Below are the code and all the weights of a small trained network. Each question names an input and a target symbol and asks about switching units off, where a switched-off unit gives its printed mean instead of its output.

import numpy as np


def w(rows, s, z=0):
    codes = np.array(rows[::2]) - 128.0
    scale = np.full(codes.shape[1], s)
    scale[-1] = z or s
    return codes * scale


def f(y):
    return np.maximum(y, 0)


def softmax(a):
    e = np.exp(a - a.max(-1, keepdims=True))
    return e / e.sum(-1, keepdims=True)


def log_softmax(a):
    a = a - a.max(-1, keepdims=True)
    return a - np.log(np.exp(a).sum(-1, keepdims=True))


def net(x, mask):
    ids = ['ΔΞΠΩαβγζηθμφψ'.index(c) for c in x.split()]
    T = len(ids)
    res = E[ids] + P[:T]
    u = 0
    for l in range(2):
        r = res
        for j in range(3):
            rows = slice(2 * j, 2 * j + 2)
            q, k, v = (r @ M[l][rows].T for M in (Q, K, V))
            z = softmax(np.where(np.tri(T) > 0, q @ k.T / 2**0.5, -1e9)) @ v
            o = O[l][rows]
            res = res + np.where(mask[u + j], z, o[:, -1]) @ o[:, :-1]
        u += 3
        y = f(res @ A[l][:, :-1].T + A[l][:, -1])
        res = res + np.where(mask[u : u + 8], y, B[l][:, -1]) @ B[l][:, :-1]
        u += 8
    return log_softmax(res[-1] @ U[:, :-1].T + U[:, -1])


Q, K, V, O, A, B = {}, {}, {}, {}, {}, {}
E = w([
[186,190,64,180,119,62,155,195,87,146,147],'Δ',
[252,168,98,110,179,154,89,152,124,135,177],'Ξ',
[131,120,72,85,144,92,187,113,196,172,206],'Π',
[127,205,116,14,158,172,195,200,217,131,181],'Ω',
[187,70,56,49,185,71,147,58,163,65,136],'α',
[121,147,186,175,221,71,138,192,146,162,144],'β',
[160,151,169,169,108,121,116,31,170,170,90],'γ',
[188,106,197,74,126,146,155,63,171,69,212],'ζ',
[67,73,82,133,112,137,198,173,139,97,24],'η',
[110,161,138,157,75,100,224,96,138,77,108],'θ',
[240,159,88,147,168,60,112,92,245,80,97],'μ',
[192,55,145,176,119,137,143,137,190,50,120],'φ',
[109,144,84,198,140,183,157,65,157,118,179],'ψ',
],0.016)
P = w([
[191,104,149,73,175,137,254,179,79,215,43],'0',
[183,97,150,81,165,117,234,154,103,179,63],'1',
[177,109,151,99,153,102,235,154,131,160,94],'2',
[163,130,152,114,137,99,202,151,139,137,110],'3',
[147,146,150,125,125,101,177,151,161,126,123],'4',
[134,159,155,145,110,101,161,149,182,109,140],'5',
[117,164,151,162,98,90,139,138,193,90,155],'6',
[104,186,150,173,82,101,120,150,210,66,169],'7',
[94,207,144,190,78,102,107,138,218,45,175],'8',
[83,236,145,205,65,110,90,134,239,31,179],'9',
],0.0097)
Q[0] = w([
[42,102,119,137,165,197,78,113,79,154,172],'L0H0',
[81,146,67,77,61,156,125,144,9,95,150],'L0H0',
[78,80,105,75,124,153,70,140,65,154,139],'L0H1',
[190,141,123,120,117,120,156,110,167,90,77],'L0H1',
[167,199,153,159,198,22,202,157,218,172,149],'L0H2',
[91,129,165,125,88,161,126,83,126,178,111],'L0H2',
],0.012)
K[0] = w([
[190,134,78,57,143,128,175,112,42,209,153],'L0H0',
[197,121,176,70,204,138,182,92,126,229,99],'L0H0',
[209,115,178,101,136,129,220,143,37,164,61],'L0H1',
[66,142,122,195,172,109,105,151,124,75,235],'L0H1',
[67,182,138,219,55,161,47,64,213,2,179],'L0H2',
[193,53,64,82,132,170,175,128,59,135,95],'L0H2',
],0.0085)
V[0] = w([
[132,205,165,124,160,67,111,85,123,210,158],'L0H0',
[176,50,186,170,192,188,53,142,176,168,170],'L0H0',
[107,148,152,144,76,138,119,101,64,139,192],'L0H1',
[117,153,232,113,169,53,119,165,89,105,111],'L0H1',
[73,132,49,187,231,136,199,178,108,100,206],'L0H2',
[121,133,130,74,168,81,82,176,111,136,253],'L0H2',
],0.0069)
O[0] = w([
[147,210,96,114,228,74,146,37,136,120,166,165],'L0H0',
[119,82,133,133,164,184,1,133,249,184,138,173],'L0H0',
[228,103,160,140,121,62,194,91,105,169,155,4],'L0H1',
[64,218,127,159,69,144,27,70,84,70,150,238],'L0H1',
[75,85,86,242,135,175,153,56,119,114,194,152],'L0H2',
[121,146,135,136,157,210,193,116,78,121,90,44],'L0H2',
],0.0074,0.005)
A[0] = w([
[89,147,108,123,125,175,114,180,97,145,156,147],'L0N0',
[240,80,87,97,156,250,119,149,14,242,52,3],'L0N1',
[255,97,94,79,4,228,156,105,138,119,137,122],'L0N2',
[67,79,104,110,56,135,145,133,15,137,40,16],'L0N3',
[147,98,110,224,70,158,241,138,67,114,84,73],'L0N4',
[145,150,190,120,168,134,187,237,53,252,94,79],'L0N5',
[94,130,100,62,150,128,115,73,139,232,185,177],'L0N6',
[89,168,65,183,154,174,154,100,78,140,186,114],'L0N7',
],0.0051,0.0064)
B[0] = w([
[127,135,92,137,93,147,126,94,74,100,87,180],'L0N0',
[195,75,182,198,34,93,103,77,85,101,2,132],'L0N1',
[87,143,165,119,169,123,103,161,77,60,123,179],'L0N2',
[218,214,100,117,160,150,116,51,76,127,173,139],'L0N3',
[69,110,166,61,181,122,74,155,166,166,117,175],'L0N4',
[8,120,139,87,145,146,103,115,70,149,167,152],'L0N5',
[194,130,175,145,167,167,132,97,159,138,65,228],'L0N6',
[132,102,158,128,134,124,128,168,83,81,108,253],'L0N7',
],0.0067,0.0038)
Q[1] = w([
[96,224,247,167,226,72,116,193,131,149,108],'L1H0',
[167,240,115,139,37,176,155,43,146,228,92],'L1H0',
[117,118,144,185,191,135,137,255,164,66,133],'L1H1',
[139,215,153,116,230,73,90,125,195,82,80],'L1H1',
[224,169,77,94,6,163,133,66,167,154,69],'L1H2',
[75,165,208,204,128,114,104,83,153,228,41],'L1H2',
],0.007)
K[1] = w([
[109,221,78,139,75,119,57,100,203,65,230],'L1H0',
[164,137,128,58,213,31,119,220,127,97,73],'L1H0',
[164,141,123,212,67,195,88,95,148,120,157],'L1H1',
[200,169,196,178,72,121,89,128,178,69,254],'L1H1',
[196,109,109,9,131,111,124,127,137,104,55],'L1H2',
[83,185,220,135,213,49,96,190,152,183,110],'L1H2',
],0.0075)
V[1] = w([
[111,151,254,158,106,151,166,167,112,191,103],'L1H0',
[150,142,113,109,81,153,144,95,131,107,11],'L1H0',
[182,164,129,66,101,212,128,110,150,82,230],'L1H1',
[107,152,121,113,97,109,120,84,120,229,134],'L1H1',
[162,164,139,70,168,104,125,133,140,133,82],'L1H2',
[147,119,134,103,107,72,107,191,118,150,152],'L1H2',
],0.0069)
O[1] = w([
[154,181,188,133,34,191,133,32,117,228,137,140],'L1H0',
[180,130,167,167,60,107,100,165,180,20,92,62],'L1H0',
[219,64,203,69,200,146,121,195,3,133,91,100],'L1H1',
[148,215,189,189,145,109,209,135,188,50,39,3],'L1H1',
[77,132,75,110,137,166,113,209,84,127,195,212],'L1H2',
[71,136,112,78,217,84,126,52,100,162,133,74],'L1H2',
],0.006,0.0044)
A[1] = w([
[12,77,78,133,105,210,178,126,55,104,2,15],'L1N0',
[117,175,204,99,183,72,200,73,116,34,174,38],'L1N1',
[77,40,187,95,145,238,171,169,138,165,87,22],'L1N2',
[160,100,120,154,120,137,99,107,200,64,203,38],'L1N3',
[255,21,93,137,79,85,93,169,125,39,163,50],'L1N4',
[183,121,39,69,170,167,133,105,102,53,122,3],'L1N5',
[147,146,185,98,89,137,185,192,222,167,112,142],'L1N6',
[198,73,34,30,48,156,176,6,118,146,111,99],'L1N7',
],0.0054,0.0051)
B[1] = w([
[144,89,179,10,124,128,254,152,115,232,32,156],'L1N0',
[177,107,109,170,87,119,102,124,88,178,117,217],'L1N1',
[156,201,108,135,104,138,88,95,162,93,249,179],'L1N2',
[134,157,164,118,179,93,98,80,131,164,149,219],'L1N3',
[53,164,120,94,126,118,162,73,103,215,109,253],'L1N4',
[75,155,138,199,144,168,147,142,153,144,33,177],'L1N5',
[153,117,115,184,96,189,139,137,132,149,153,231],'L1N6',
[108,95,111,144,136,104,99,176,145,52,94,169],'L1N7',
],0.0079,0.0036)
U = w([
[150,167,35,181,29,39,146,149,16,171,173,178],'Δ',
[221,107,146,131,153,143,81,155,4,171,122,193],'Ξ',
[176,61,124,154,144,90,229,122,188,208,196,172],'Π',
[118,195,119,113,110,197,176,192,163,101,201,1],'Ω',
[90,89,78,109,170,86,103,150,165,9,107,152],'α',
[2,201,148,150,166,127,113,59,76,195,160,104],'β',
[208,125,202,205,87,85,107,143,176,173,40,192],'γ',
[144,137,241,73,133,147,165,122,82,115,171,91],'ζ',
[69,117,136,142,99,151,174,176,112,124,68,126],'η',
[53,143,213,141,16,95,199,162,92,89,130,154],'θ',
[176,255,102,94,140,79,96,158,206,179,110,22],'μ',
[77,69,100,135,10,155,36,182,122,182,168,136],'φ',
[115,151,65,250,177,217,148,110,107,108,160,189],'ψ',
],0.0055,0.004)

Each question gives the input, a string of symbols that net reads in full, and the target symbol t.
The units are the heads (2 rows each of Q, K, V and O) and the neurons (one row each of A and B). Each row of codes is followed by its name. A weight is (code - 128) times the scale printed after its matrix; where a second scale follows, it is the last column's (O, A, B and U).
mask holds one flag per unit, layer by layer, with each layer's heads first. A switched-off unit (its flag False) gives its mean, the last column of its rows in O or B, instead of its output. The means were averaged over made-up inputs and are rounded, as every weight is.
A unit's drop is (log p(t) with every unit on - log p(t) with that unit switched off) / (log p(t) with every unit on - log p(t) with every unit switched off).
The circuit of an input: a set's keep is (log p(t) with only the set's units on - log p(t) with every unit switched off) / (log p(t) with every unit on - log p(t) with every unit switched off). Starting from the 12 units with the biggest drops (on a tie, the unit counted first), units are removed one at a time, each time the one whose removal leaves the highest keep (on an exact tie, the one counted first), for as long as the keep stays at least 0.8.
circuit, biggest first: the units of the circuit, biggest drop first
most important unit: the unit with the biggest drop
top k neurons: the k neurons with the biggest drops, biggest first
heads that matter: for each layer, one digit per head in row order, 1 if its drop is at least 0.15 and else 0, layers parted by /
input γ γ γ β ζ β β β η, target θ: most important unit : L1N0
input β γ β, target γ: heads that matter : 001 / 110
input Δ γ α φ β φ α, target φ: heads that matter : 100 / 010
input β β β β β α α γ γ, target γ: circuit, biggest first : (L0H2; L1H0)
input γ ψ ψ β β μ β γ γ, target μ: circuit, biggest first : (L0H2; L0H0)
input γ φ β β β β γ β Δ, target μ: circuit, biggest first : (L0H2; L0H0)
input β Δ β γ, target μ: heads that matter : 101 / 001
input α α γ β α ζ α θ β γ, target Δ: circuit, biggest first : (L0H0; L0H1; L1N1)
input β γ φ Ξ ζ Δ β γ β, target γ: heads that matter : 011 / 110
input β β β α β, target α: heads that matter : 010 / 100
input γ φ β Δ φ β θ θ β β, target Δ: heads that matter : 100 / 000
input β β β α, target ψ: circuit, biggest first : (L0H2; L1N5)
input φ β β α φ β, target α: circuit, biggest first : (L1H0; L0H1)
input Ξ β θ γ θ β Ω φ γ, target φ: heads that matter : 100 / 000
input Δ β Δ, target ψ: circuit, biggest first : (L0H2; L0H0)
input γ ψ Ξ, target Π: heads that matter : 011 / 000
input β φ α Δ γ γ β ζ γ, target Ξ: heads that matter : 000 / 010
input β θ β ψ φ, target Π: most important unit : L0H1
input φ ψ η, target Π: top 3 neurons : (L1N0; L0N4; L1N2)
input β Ω η α ψ, target Π: most important unit : L0H1
input α γ α, target μ: circuit, biggest first : (L0H2; L1H1)
input φ β Ω η α φ β, target φ: circuit, biggest first : (L0H0; L1H1)
input β γ φ β γ Ξ β α γ α, target μ: heads that matter : 001 / 000
input Δ α β β γ Ω φ Ω, target φ: heads that matter : 101 / 010
input β Ξ ζ β, target Ξ: heads that matter : 100 / 010
input α β β γ ψ Ξ β β β, target ψ: heads that matter : 001 / 000
input γ μ β γ γ β γ α γ ζ, target ζ: circuit, biggest first : (L1H1)
input φ φ γ Π β γ η α β, target θ: heads that matter : 100 / 000
input θ β β ζ, target Ξ: heads that matter : 000 / 010
